What can hang from each mark:
F: H P Z
H: C M
G: P Z
C: M X
B: M Z
Z: C G P W
W: F K R
P: G H K
R: B C X
X: C M P
K: B R
M: G

Known rows, with every way that one mark hangs from another:
[H [C X] M]: [1.78,-1.69,-0.24,-0.03,2.35,2.26,0.80,-2.07,1.99,2.35,1.58,1.53,0.28,-0.89,0.24,-1.44,-0.02,2.34,0.77,-2.47,1.36,-1.47,2.16,1.44,-0.61,-0.41,0.25,-0.07,1.71,-1.83,-2.30,2.89,-2.30,0.45,-0.58,2.91,0.60,-0.78,-0.84,0.43,-1.57,2.08]
[X C [M [G Z]] [P H K]]: [1.34,0.26,-1.64,0.74,1.23,5.47,2.83,-0.92,3.51,-2.30,-2.94,0.02,-0.45,1.41,-5.74,-0.29,-2.20,4.89,2.29,-2.18,2.91,0.44,0.89,0.63,-1.69,-2.02,-1.28,0.82,1.58,-2.56,-1.12,1.71,-4.45,-1.01,0.34,3.35,-0.97,-1.03,-5.69,4.54,1.57,2.11]
[C [X M [P H]]]: [1.42,-0.51,-1.65,0.16,3.13,4.75,2.23,-0.83,3.23,-1.47,-1.73,-0.02,0.91,1.08,-0.64,-0.02,-0.59,2.01,1.25,-1.00,3.11,-1.28,-0.30,0.12,-3.11,-1.22,-0.19,0.62,1.92,-2.03,-2.19,1.34,-3.03,0.27,-0.19,2.83,-0.90,-2.20,-2.89,2.32,0.56,1.52]
[Z [C M X] [P G K] W]: [2.51,-1.23,0.76,1.18,-2.28,1.69,-1.77,-1.86,0.15,1.33,1.85,0.89,0.96,-0.48,-2.41,-2.46,2.00,0.62,2.09,-0.32,-0.24,-1.13,-3.17,1.55,-2.35,-0.17,3.31,1.00,-0.07,-0.28,-2.78,-0.37,0.57,-3.01,-1.41,-0.61,-2.59,-1.17,2.92,0.31,-1.08,0.90]
[X [M [G [Z W]]] [P H K]]: [0.49,0.22,-0.55,0.94,0.86,4.18,0.79,-2.17,1.59,-1.54,-2.15,0.36,0.32,0.75,-4.92,-0.53,-1.38,3.70,2.29,-1.23,1.80,0.57,0.43,1.75,-1.96,-1.46,0.10,0.80,0.56,-1.38,-0.91,0.21,-2.77,-0.72,0.89,2.08,-0.66,-0.62,-3.96,2.20,1.15,0.86]
[K [R [B [Z P]] C [X M]]]: [1.03,0.93,-0.41,0.43,-0.31,0.24,0.72,-1.49,-0.85,-0.30,-0.29,-3.36,-0.50,3.35,3.58,-1.36,5.08,0.00,-0.21,-0.57,5.62,2.38,-1.12,-2.15,3.74,-0.94,1.25,-0.56,0.98,-1.49,-0.82,-2.56,1.08,0.35,-1.04,-0.84,0.83,-0.70,-2.06,0.65,-3.43,-2.10]
[K [B M [Z G W]] [R C]]: [-0.52,2.16,1.72,0.37,-1.11,0.09,-1.50,-1.74,-2.79,2.80,1.41,-0.39,-0.32,3.47,4.29,-2.23,6.11,0.57,1.95,0.05,1.10,2.00,-3.80,-1.41,5.06,1.26,1.41,0.48,0.46,-0.64,1.17,-6.71,2.16,2.01,1.55,-2.32,0.59,-0.01,0.49,-0.18,-2.20,-4.05]
[B [M G] [Z [P H] [W F]]]: [-0.11,-0.22,1.04,2.92,-2.48,-0.42,-1.27,-4.25,-5.06,3.16,0.50,0.27,0.70,0.52,1.22,-3.06,1.65,-1.23,0.26,1.22,-2.23,0.29,-4.17,-0.05,1.34,-0.55,1.19,0.40,-0.50,-2.13,-0.93,-4.96,-0.09,-0.77,-0.47,-1.56,0.17,-1.63,0.97,-1.28,-0.12,-2.49]
[M [G [Z C [W R]]]]: [0.15,-0.81,-0.04,1.45,-1.66,-1.31,-2.62,-1.55,-0.85,2.19,0.79,2.61,0.11,-0.23,-3.04,-0.93,1.46,0.49,2.45,-0.48,-1.88,1.84,-0.83,-1.02,1.18,-1.38,2.89,1.67,-0.54,-0.23,0.18,-1.75,-4.13,-2.75,0.36,-0.20,-0.10,0.00,-0.12,0.11,1.10,-1.42]
[F H [P G] Z]: [-0.01,0.57,-0.93,-2.35,0.96,-3.13,-2.62,-2.01,3.99,1.52,2.20,-2.16,-0.92,-1.15,0.30,0.36,-2.89,3.56,1.82,-0.12,2.07,-1.84,2.00,3.95,1.39,-5.19,-5.56,0.17,-0.72,-0.16,-1.47,2.40,0.94,-0.43,1.44,-1.72,0.05,-0.02,0.53,-3.12,1.04,1.00]
[K [R B [C [X P]]]]: [0.58,0.84,-0.89,-0.02,1.69,1.62,0.40,-1.98,0.87,-1.07,-1.01,-2.32,0.46,2.23,2.40,0.20,3.89,0.94,0.18,-1.42,5.11,0.89,-0.56,-1.26,1.05,-1.19,1.34,-0.99,0.72,-1.09,-1.74,-0.49,-0.51,1.75,-1.40,0.49,0.20,-0.35,-2.67,1.07,-2.25,-0.48]
[P [H [M [G Z]]] [K B]]: [1.17,0.03,1.03,0.67,0.73,1.82,1.16,-2.05,0.35,-1.31,0.07,0.22,-0.74,0.18,-2.04,-1.21,-2.08,5.34,2.27,-3.10,-0.12,0.10,1.84,2.47,1.40,0.15,1.91,0.00,-0.84,-0.78,0.15,-0.92,0.69,1.13,1.78,1.97,-0.62,0.96,-2.09,1.52,-0.24,0.05]
[H [C [M G] [X [P K]]]]: [1.22,-0.50,-0.96,0.04,2.99,4.17,1.71,-3.53,3.71,0.52,0.05,0.97,1.29,-0.52,-2.03,-0.96,-0.82,2.44,0.41,-1.51,2.40,-1.45,1.85,0.38,-3.60,-1.31,0.09,-0.22,0.60,-2.55,-2.47,2.77,-3.48,0.08,-1.64,3.04,-1.50,-1.66,-2.09,2.09,0.14,2.36]
[K [R [B M [Z G]] C]]: [0.10,1.82,1.19,1.14,0.22,0.36,0.21,-2.66,-2.42,1.48,0.40,-2.05,-0.47,2.64,4.40,-1.15,5.36,0.09,0.90,-0.22,3.39,1.64,-2.36,-1.10,3.47,-0.25,1.20,-0.78,0.48,-0.48,-0.98,-3.80,1.31,0.80,-0.46,-1.81,0.06,0.28,-1.91,0.63,-2.71,-2.83]
[K [B [M [G [P H] Z]]] R]: [0.70,1.85,-0.47,1.41,0.43,0.37,1.45,-1.41,-1.05,1.69,-1.62,0.84,-0.33,1.50,1.67,-1.64,1.08,2.42,1.54,-1.27,-1.77,0.95,-1.76,-1.36,3.64,1.06,2.38,1.42,-0.42,0.01,-0.10,-3.94,-2.15,3.62,1.47,-0.43,1.47,-0.42,-0.93,1.61,0.95,-2.12]
[M [G [Z C [P K]]]]: [1.11,-0.53,-0.97,2.13,-1.14,-0.78,-0.76,-1.53,-1.67,1.22,0.39,1.51,0.32,-0.79,-3.96,-0.67,-0.38,0.32,1.58,0.64,-2.15,0.82,-0.48,-0.93,0.50,-2.05,3.36,1.21,-1.12,-0.13,-0.48,-0.12,-1.66,-2.37,-0.21,0.39,-0.39,-0.82,0.88,-0.32,0.64,-0.26]
[F [Z [P H] W]]: [0.19,-0.56,1.49,1.32,-1.99,-2.16,-3.84,-1.38,-0.29,1.28,1.43,-0.59,-0.25,-0.62,-0.57,-0.86,-0.39,1.97,1.96,1.38,0.42,0.24,-1.35,0.84,1.45,-1.82,-0.25,0.37,-0.06,-0.20,-0.82,-0.21,1.22,-1.40,1.39,-0.82,0.31,0.05,1.32,-3.10,-0.90,-0.63]
[B [M [G [P H]]]]: [1.43,0.10,-0.21,2.79,-0.08,0.80,1.35,-2.72,-2.37,1.07,-1.26,1.21,0.47,-0.41,-0.96,-1.75,-0.60,-0.42,0.07,-0.60,-0.98,-0.79,-1.79,0.21,-0.34,-0.64,1.38,0.60,0.16,-1.26,-1.84,-0.35,-3.30,0.32,-1.29,0.33,0.97,-1.03,-0.84,1.22,1.46,-0.45]
[M [G [P H K] [Z C W]]]: [1.08,-0.72,-0.21,3.16,-2.60,0.14,-1.20,-2.77,-1.67,0.97,-0.69,1.70,0.12,-1.05,-5.06,-1.00,-0.01,1.17,1.96,-1.57,-1.91,0.31,-1.94,0.55,0.89,-1.30,4.42,1.71,-0.99,0.01,-0.51,-1.12,-2.54,-1.51,-0.29,1.39,0.88,0.91,0.40,1.85,1.59,-0.59]
[F H [Z [P G] [W R]]]: [0.41,-0.44,0.77,-1.68,-2.65,-3.08,-4.58,-2.29,1.66,2.11,2.32,-1.80,-1.17,-1.01,-0.30,-1.24,0.39,2.44,2.75,0.47,0.76,0.90,-0.37,2.77,1.52,-3.92,-2.93,0.90,-0.47,0.31,-1.40,-0.41,0.83,-1.18,1.59,-2.33,-1.04,-0.69,1.34,-3.27,-0.88,-0.19]
[M [G [Z [W [F H]]]]]: [-0.53,-0.09,-0.32,0.87,-0.97,-1.28,-2.32,-3.56,-0.52,2.30,-0.04,1.20,0.33,-1.63,-2.54,-0.88,-0.36,0.29,0.16,-0.89,-1.80,1.54,-0.83,0.82,1.25,-1.37,0.45,1.29,-1.54,-0.54,0.16,-1.76,-4.24,-1.54,0.39,-0.12,0.03,-0.60,-0.68,-0.73,1.37,-0.72]
[R [B M] C]: [0.32,1.61,0.70,2.50,-0.06,-0.22,0.76,-2.81,-2.99,0.42,0.27,-1.91,-0.18,1.05,1.57,-1.20,3.78,-0.65,-0.97,-0.62,4.02,0.82,-0.72,-0.24,1.45,-1.02,1.32,-0.65,0.90,-1.05,-1.67,-1.45,0.30,-0.77,-2.17,-1.36,0.44,-0.78,-2.96,0.18,-2.88,-2.07]
[G [P [H M] [K B R]]]: [1.65,0.39,0.03,0.23,-1.18,1.78,1.14,-1.14,0.21,-1.49,-1.52,-1.08,-1.36,0.52,0.10,-1.05,-0.15,3.24,1.15,-2.84,-0.33,-0.54,-0.62,1.77,1.68,0.89,2.13,0.17,0.03,0.58,-0.99,-1.36,2.49,4.11,0.90,1.95,1.26,0.98,-0.38,2.85,0.22,0.52]
[H [C [M [G Z]] [X P]]]: [1.18,-0.17,-1.34,0.81,3.38,3.48,1.70,-3.67,3.28,2.19,-0.15,1.96,1.38,-1.23,-1.98,-0.82,-0.94,2.57,0.43,-1.33,1.18,-1.18,1.70,-0.67,-2.61,-1.54,0.85,1.15,0.66,-1.93,-2.31,2.55,-5.84,-0.11,-1.51,3.02,-0.89,-1.79,-2.39,1.80,0.71,1.66]
[C [X [M G] [P K]]]: [1.07,-0.83,-1.82,-0.41,2.67,5.01,1.72,-1.14,2.91,-1.92,-1.27,0.48,1.51,1.33,-3.50,-0.07,-0.46,0.95,0.57,-0.64,3.62,-0.90,-0.05,0.41,-4.20,-1.84,-0.15,-0.41,0.76,-2.76,-1.55,1.58,-3.30,-0.33,-0.87,2.94,-1.74,-2.61,-3.04,2.42,0.07,1.78]
[G P [Z C]]: [1.13,0.48,-1.43,2.98,-2.52,-0.66,-0.17,-0.18,-2.12,2.21,-0.88,1.48,-0.83,-1.48,-2.92,-0.05,1.00,-0.38,0.71,0.08,-3.08,-0.09,-2.12,-1.54,1.47,-1.03,4.54,3.29,-0.02,2.07,-0.70,-1.31,-1.37,-0.23,-0.40,0.75,1.71,-0.15,1.05,1.72,1.74,-0.89]
[B M [Z C [P G H]]]: [1.67,0.01,0.80,2.80,-1.14,0.24,1.49,-1.53,-4.21,2.81,1.19,-0.24,-0.20,1.04,1.67,-2.39,1.83,0.71,2.28,1.27,-2.14,-1.43,-2.97,-0.32,1.71,-0.85,1.90,1.42,0.42,-0.55,-1.59,-3.09,2.32,-0.95,-0.39,-2.23,-0.45,-0.63,1.99,-0.56,-0.45,-1.86]
[R [B [Z [P G]]] X]: [1.00,0.08,1.30,0.53,-1.39,-0.02,0.95,-1.07,-2.61,0.38,0.11,-2.55,0.45,2.20,1.65,-1.48,3.44,-0.79,-1.58,-0.02,4.20,0.70,-1.34,-1.60,2.37,-2.14,1.01,0.23,-0.43,-0.96,0.70,-1.87,1.20,-0.96,-2.32,-0.76,0.59,-0.26,-1.06,-0.06,-4.89,-2.26]
[W [F [P [H M]] Z] K]: [0.06,0.92,-1.32,-0.73,-1.63,-2.35,-4.87,-3.08,2.37,-0.33,0.45,-2.79,-3.30,-0.85,3.32,0.14,-0.41,2.67,0.25,0.27,-0.18,0.76,-0.09,2.26,-0.03,-1.82,-1.29,0.17,0.37,-0.84,-1.41,-2.41,3.46,0.50,3.01,-0.89,0.74,-0.46,0.25,-3.23,2.65,-0.34]
[F [Z G [P K] W]]: [0.34,-0.11,2.39,0.55,-3.14,-1.30,-5.37,-1.32,-0.86,1.54,2.22,-0.14,-0.25,-0.33,-1.42,-1.02,1.21,0.57,2.37,2.39,1.34,1.26,-2.81,1.30,0.47,-2.17,-0.05,0.21,-0.44,0.57,-0.28,-0.72,2.74,-2.52,1.77,-0.81,-0.99,-0.25,1.95,-2.89,-2.31,-0.79]
[F [Z [W [K B] R]]]: [-1.11,0.49,1.26,-1.26,-3.13,-2.24,-5.42,-0.15,1.58,0.66,1.85,-0.95,-2.13,1.22,0.45,-0.28,2.95,2.14,2.06,0.98,0.89,2.34,-0.77,0.05,1.24,-0.99,-0.31,0.46,0.19,-0.26,1.33,-3.97,1.86,-0.21,2.97,-2.06,-0.14,0.22,0.30,-2.33,-0.57,-2.50]
[B M [Z [W R]]]: [-1.12,0.42,1.72,0.96,-2.70,0.32,-0.95,-0.76,-3.85,2.75,1.48,0.45,-0.08,2.28,2.02,-1.90,3.87,-1.05,1.61,0.94,0.04,0.89,-2.54,-0.24,1.03,0.33,0.77,-0.02,0.45,-0.99,0.03,-5.41,1.28,0.35,-0.01,-2.61,-0.25,-0.32,0.13,0.50,-1.00,-3.48]
[W [R C X]]: [1.42,-0.07,-1.00,-0.68,-1.91,-0.70,-1.33,-0.71,-0.01,-1.84,0.42,-1.56,-0.78,1.72,2.42,-0.69,3.38,-0.16,0.85,-1.44,4.59,3.03,0.68,-1.30,0.63,-1.57,2.23,0.09,0.84,-1.01,-0.49,-0.75,0.45,0.05,-0.57,-0.01,-0.48,-0.11,-0.85,0.80,-1.01,-1.71]
[W [F H] K [R C]]: [0.11,1.30,-2.74,-2.36,-3.85,-2.09,-4.15,-4.14,1.84,-1.31,-0.01,-4.58,-4.08,-0.06,4.45,-0.23,4.29,0.17,0.33,-1.04,0.53,4.24,-0.36,1.09,-0.24,-1.64,0.32,0.51,0.62,-0.64,-1.37,-5.16,3.36,0.93,1.91,-1.95,-1.26,-1.46,0.05,-0.90,2.15,-1.48]
[C [M [G [P H] Z]] X]: [2.19,-0.42,-1.28,2.38,2.49,3.05,2.22,-4.07,2.20,1.02,-1.04,2.18,1.39,-2.02,-2.43,-0.83,-2.22,1.64,-0.09,-2.10,-0.27,-1.76,-0.99,-0.38,-2.72,-0.77,3.45,1.46,-0.53,-1.26,-2.76,1.07,-7.21,-0.30,-2.12,3.16,-1.76,-1.57,-2.21,3.69,2.59,0.78]

Rows:
[2.41,-0.03,-0.96,-1.03,0.46,3.97,1.86,1.07,2.82,-1.86,-2.24,-0.63,0.05,2.13,-2.08,-1.08,0.70,1.76,-0.40,-1.75,5.35,0.57,-0.13,-0.66,-0.82,-1.55,-2.22,1.47,1.99,-2.21,-0.18,2.24,-3.93,-0.87,-1.15,1.63,0.22,-1.21,-3.64,2.43,-0.93,1.41]  [R [X C M [P G]]]
[1.97,-1.05,-1.66,3.24,0.08,0.53,0.58,-2.80,-0.41,1.39,-1.06,2.16,0.59,-1.36,-3.63,-0.54,-0.77,0.97,1.39,-1.52,-1.93,-0.73,-1.66,-1.12,0.37,-2.07,4.50,2.34,-0.47,-0.54,-1.31,0.16,-5.28,-1.23,-0.93,2.55,0.69,-0.42,-0.23,2.16,2.28,-0.13]  [M [G [P H] [Z [C X]]]]
[1.21,0.43,2.13,1.23,0.33,-1.09,-3.37,-1.18,1.76,1.76,2.35,0.95,-1.48,-1.10,-0.38,-0.80,0.63,1.92,2.69,1.82,0.03,0.02,-1.56,-0.51,0.72,-1.58,-0.42,1.69,0.37,0.59,-1.31,-0.42,-0.49,-3.89,1.73,-0.74,-1.93,-0.84,-0.16,-1.56,0.81,-0.24]  [F [Z [C M] G]]
[0.79,-0.36,0.26,1.14,-0.16,-1.79,-1.63,-1.64,1.00,1.38,1.34,-1.08,-0.72,-0.97,0.40,-0.54,-1.43,3.15,1.89,1.17,0.53,-0.33,0.62,0.35,1.34,-2.40,-0.67,0.38,0.24,-0.33,-1.41,1.33,1.41,-0.56,1.48,0.22,0.14,-0.23,0.77,-2.59,-0.69,0.25]  [F [Z [P [H C]]]]
[1.45,-1.30,-1.04,0.97,2.94,2.43,2.20,-3.07,3.43,0.85,-0.13,0.51,0.48,-0.08,0.31,-1.10,-1.26,3.49,2.07,-2.57,1.52,-0.97,1.17,0.96,-0.69,-0.59,0.20,0.13,1.31,-2.42,-1.98,1.75,-3.61,-0.64,0.45,2.82,-0.31,-0.36,-1.59,1.79,0.37,1.29]  [P [H [C [X [M G]]]]]
[1.19,1.50,-0.01,-1.31,0.13,1.14,0.91,1.34,2.65,-0.75,-1.00,-0.75,-0.91,2.90,2.75,-1.48,2.15,2.43,0.43,-1.88,2.51,1.98,-0.38,-2.68,3.59,1.61,-0.03,0.71,0.66,-1.13,0.81,-2.36,-1.11,2.28,0.82,-0.12,0.60,-0.61,-1.44,2.16,-0.70,-0.75]  [K B [R [X [C M]]]]
[0.89,1.29,2.65,1.98,-1.02,1.09,0.67,-1.41,-3.99,1.37,0.22,-1.32,0.06,2.81,3.15,-2.17,4.87,-1.84,-0.49,0.52,4.96,1.61,-2.70,-1.94,2.42,-1.36,1.16,0.44,0.57,-1.31,0.16,-3.70,0.41,-1.65,-1.59,-1.38,0.68,-1.01,-2.28,0.75,-4.48,-3.59]  [R [B M [Z G]] X]
[2.16,0.78,-0.39,1.31,-3.05,-0.49,-0.74,1.15,-2.47,-0.14,0.43,-0.92,-1.01,2.28,1.33,-2.21,3.35,-0.15,2.46,1.31,-0.11,1.67,-2.04,-1.87,2.49,-0.12,3.49,0.90,0.52,0.01,-1.20,-2.98,4.88,0.13,0.79,-1.85,0.66,-1.89,3.08,-0.60,-1.46,-1.09]  [Z C [P [K [B M] [R X]]]]
[0.47,0.58,-0.37,-0.80,1.20,0.18,0.72,-3.07,3.35,2.01,0.93,-1.04,-1.12,-1.85,0.69,-1.15,-1.04,2.25,0.93,-1.41,0.03,-0.47,2.51,1.94,0.42,-1.16,-2.85,0.62,0.79,-0.60,-2.37,1.25,-0.87,-0.19,0.08,-0.10,-0.22,-1.23,-0.38,0.21,0.90,1.79]  [F [H [C M]]]
[2.21,0.11,0.45,0.45,0.76,3.64,1.10,-1.51,0.32,-1.53,-1.10,-0.26,-0.41,-0.29,-3.16,-0.33,-1.29,5.50,2.66,-2.32,0.75,-1.05,1.18,2.89,-1.00,-1.48,1.41,1.47,-0.07,0.59,-1.37,1.51,0.73,0.80,0.53,1.50,-0.93,1.48,-2.08,1.16,0.21,1.44]  [X [P [G [Z C]] [H M] K]]
[1.32,-0.33,1.88,1.31,-3.51,0.34,-4.27,-4.09,-1.57,2.04,-0.66,0.99,-0.78,-1.73,0.86,-2.32,2.04,-0.56,0.40,-1.46,-1.68,0.87,-5.18,2.11,0.65,0.34,1.39,2.12,0.56,0.98,-1.18,-2.67,-0.92,-0.89,0.88,1.53,0.96,-0.04,0.66,0.39,0.26,-0.23]  [Z [G [P [H M]]] [W F]]
[0.57,0.44,2.05,1.91,-0.67,0.16,-0.65,-4.57,-1.79,0.14,1.10,-1.86,0.68,1.69,0.15,-2.28,4.69,-0.65,-2.03,-1.65,6.40,1.51,-0.88,-1.62,2.36,-1.76,1.78,-0.41,-0.05,-3.10,-0.08,-2.31,-2.15,-2.85,-3.73,-0.39,0.02,-0.36,-3.48,0.72,-3.51,-2.77]  [R [B [Z W]] [C [M G]] X]
[1.69,1.43,1.21,2.17,0.06,2.38,1.59,-1.32,-2.26,-1.64,-2.40,-2.08,0.16,2.31,1.82,-1.60,2.53,0.38,-0.40,-0.76,5.94,1.08,-0.48,-1.25,0.63,-1.91,0.78,0.63,1.42,-1.63,-1.57,-0.68,-0.57,0.04,-2.00,-0.23,1.82,-1.35,-3.99,0.89,-2.95,-1.46]  [R [B M] [X [P H]]]
[1.69,0.17,-0.38,0.51,1.94,4.14,1.95,-1.98,3.66,-1.83,-2.45,0.23,-0.08,0.11,-2.99,-0.68,-2.42,3.83,0.77,-1.97,1.59,-0.94,0.70,-0.64,-1.82,-1.63,-2.02,0.85,1.60,-2.58,-1.95,2.70,-5.30,-0.69,-1.54,2.80,-0.73,-1.14,-4.47,3.22,2.38,2.70]  [X [C [M G]] [P H]]
[-0.21,0.52,1.53,0.41,-2.17,1.09,-0.60,-0.75,-0.83,0.21,-0.03,-2.42,-0.93,3.33,1.14,-1.60,5.51,-0.91,-0.97,-0.23,5.16,2.28,-1.73,-1.22,1.88,-0.59,0.35,0.16,1.29,-2.11,1.12,-4.52,0.37,-2.11,-0.77,-1.29,1.29,-0.73,-2.61,0.76,-3.88,-3.02]  [R [B [Z [W K]]] [X M]]
[1.66,-0.92,0.57,1.54,1.71,0.88,0.68,-2.79,0.18,0.34,-0.23,1.25,-0.24,-1.32,-1.27,-0.98,-2.58,3.78,1.71,-2.58,-0.93,-0.40,1.44,1.65,0.94,-0.58,1.25,0.65,0.04,-0.81,-1.28,1.27,-3.27,-0.39,0.50,1.95,0.23,0.77,-2.08,0.48,1.10,0.71]  [P [H [M [G Z]]]]
[1.49,-1.05,0.88,2.27,-2.64,-1.37,-3.39,-2.18,-1.15,2.53,1.45,2.05,0.22,-1.18,-2.57,-2.72,1.59,-1.14,1.50,1.26,-3.09,0.13,-2.62,-1.01,0.06,-0.74,2.14,1.69,0.68,-0.57,-2.23,-0.74,-1.88,-4.39,-1.27,-1.03,0.01,-2.19,2.52,-1.51,0.71,0.47]  [Z [C [M G]] P W]
[0.62,-0.09,-1.19,1.73,-1.21,0.56,0.42,-2.22,-1.29,0.49,-1.17,1.30,0.55,-1.17,-4.90,-0.08,-1.15,0.18,-0.28,-0.89,-1.17,0.16,-0.72,0.19,-0.36,-1.55,3.12,0.86,-1.71,0.15,0.09,0.03,-2.91,0.26,-0.96,1.87,0.27,0.23,-0.68,2.11,1.19,-0.23]  [M [G [P K] Z]]
[1.03,1.08,-0.76,3.08,1.94,2.23,1.34,-4.25,-2.20,0.52,-0.69,-0.49,1.56,1.07,-1.07,-0.82,3.25,-0.14,-0.72,-0.99,5.29,0.32,-0.89,-1.30,-0.54,-3.20,2.80,0.13,0.66,-2.50,-2.29,-0.20,-4.12,-0.81,-3.32,0.86,-0.02,-2.20,-4.61,1.11,-2.47,-1.61]  [R [B [M [G Z]]] [C [X P]]]
[0.27,1.14,0.46,-0.67,0.04,1.58,1.27,-0.21,1.51,-2.52,-0.81,-2.17,-1.07,2.29,2.20,-0.37,0.09,4.67,2.85,-2.20,1.11,0.92,0.42,1.34,2.16,1.72,1.28,-0.97,-0.70,0.09,0.31,-2.82,4.36,3.36,2.78,0.12,-0.70,1.70,-0.33,1.94,-0.37,-0.61]  [P H [K B R]]
[1.49,-0.21,0.02,0.82,1.65,3.80,2.54,-3.00,3.28,-0.97,0.31,-0.97,-0.02,-0.28,0.51,-0.87,-1.54,4.57,2.28,-2.86,2.54,-1.12,1.79,2.55,-2.19,0.59,1.49,-0.99,0.33,-1.45,-2.66,1.22,1.16,0.71,0.28,2.27,-2.21,0.65,-1.02,3.05,-0.02,1.48]  [P [H [C M X]] K]
[1.49,-0.60,-1.59,-1.02,3.18,4.75,2.16,-0.62,3.29,-0.64,-1.26,0.42,1.45,0.95,-1.64,-0.12,0.01,1.58,0.23,-0.99,3.08,-1.73,-0.65,0.68,-3.67,-1.30,-0.92,0.81,1.16,-1.54,-1.50,1.81,-3.87,0.22,-0.82,2.19,-1.64,-1.94,-2.66,1.92,-0.27,1.64]  [C [X M [P G]]]
